 -55   56   57   36   18   47  -13   52 -108   -7  -19   38   65    2
 -34   14  114  -37  -21   76   11   37  -88   -2   -9    6   38  -15
 -47  -25  -56   40  -16  -46   19   44   71   -6  -20   95   79   33
 -57   -3  -50   56   -1  -39    8   51   39   -6  -25   98   87   34
 -27  -80   13  -46  -63  -16   48   30   95    1  -13   65   55   15
->
 -55   56   57   36   18   47  -13   52 -108   -7  -19   38   65    2
 -34   14  114  -37  -21   76   11   37  -88   -2   -9    6   38  -15
 -57   -3  -50   56   -1  -39    8   51   39   -6  -25   98   87   34
 -47  -25  -56   40  -16  -46   19   44   71   -6  -20   95   79   33
 -27  -80   13  -46  -63  -16   48   30   95    1  -13   65   55   15

 -56  -50    0 -105  -15  -31   35   51
  38   54   18   46    3   38   35  -17
  46  -29  -21   87   11   40  -15   86
  37  -85   25   31   10    2   18   17
  15  109  -16   47  -10   25   -2   11
  20  -42    1   34    9   30    3  -46
  21  -44   48   15   20   37   39  -15
 -83   -8   23 -104    5  -42   14  -70
   0  -52  -30   33  -18   24  -33  -50
   6   28    0  -13   -3   24   -9  -15
  45  -15    7   57   -3   -1   25  -69
->
  15  109  -16   47  -10   25   -2   11
  38   54   18   46    3   38   35  -17
   6   28    0  -13   -3   24   -9  -15
 -83   -8   23 -104    5  -42   14  -70
  45  -15    7   57   -3   -1   25  -69
  46  -29  -21   87   11   40  -15   86
  20  -42    1   34    9   30    3  -46
  21  -44   48   15   20   37   39  -15
 -56  -50    0 -105  -15  -31   35   51
   0  -52  -30   33  -18   24  -33  -50
  37  -85   25   31   10    2   18   17

  41  -35   83  -22  -43  -64  -32  -61  -13  -69   20   40  -20  -24  -41
   2   22   57  -39  -53   22  -47 -100    3   23   12  -64  -11  -21   66
->
   2   22   57  -39  -53   22  -47 -100    3   23   12  -64  -11  -21   66
  41  -35   83  -22  -43  -64  -32  -61  -13  -69   20   40  -20  -24  -41

-26 -10  -1 -55  -8 -23  12 -44  -1  26
 44  91  50 -64   0  55  31   8  45  50
->
 44  91  50 -64   0  55  31   8  45  50
-26 -10  -1 -55  -8 -23  12 -44  -1  26

 -8 -50  14  17  -4 -19  13  16
-11 -82  22  19 -40   6  35  24
 15  75 -15 -21  34 -32 -34 -16
 12 -20  -2  -5  -9 -13  -2   2
 -2 -52  15   1 -49  -6  13  10
 -9  11  -4  -3 -14  35   5 -10
  8 -16 -11  -2   0 -10 -14  -3
  5  19  -6 -12   4  -6 -14 -10
->
 15  75 -15 -21  34 -32 -34 -16
  5  19  -6 -12   4  -6 -14 -10
 -9  11  -4  -3 -14  35   5 -10
  8 -16 -11  -2   0 -10 -14  -3
 12 -20  -2  -5  -9 -13  -2   2
 -8 -50  14  17  -4 -19  13  16
 -2 -52  15   1 -49  -6  13  10
-11 -82  22  19 -40   6  35  24

 25  10  -1   0  33 -83  48 -24  81 -21  -2
-15 -29  15  34  58  24   6 -40  70 -33 -24
 -9  -9 -76  31 -18 -22  11  43 -81 -30 -49
 26  58 -61  19  62  10 -44  43  47 -12 -31
-50  52 -25 -76   4  -9  44 -28 -46 -29 -34
-56  59  13   4  34  -2  54 -38 -57 -10  -1
->
-56  59  13   4  34  -2  54 -38 -57 -10  -1
 26  58 -61  19  62  10 -44  43  47 -12 -31
-50  52 -25 -76   4  -9  44 -28 -46 -29 -34
 25  10  -1   0  33 -83  48 -24  81 -21  -2
 -9  -9 -76  31 -18 -22  11  43 -81 -30 -49
-15 -29  15  34  58  24   6 -40  70 -33 -24
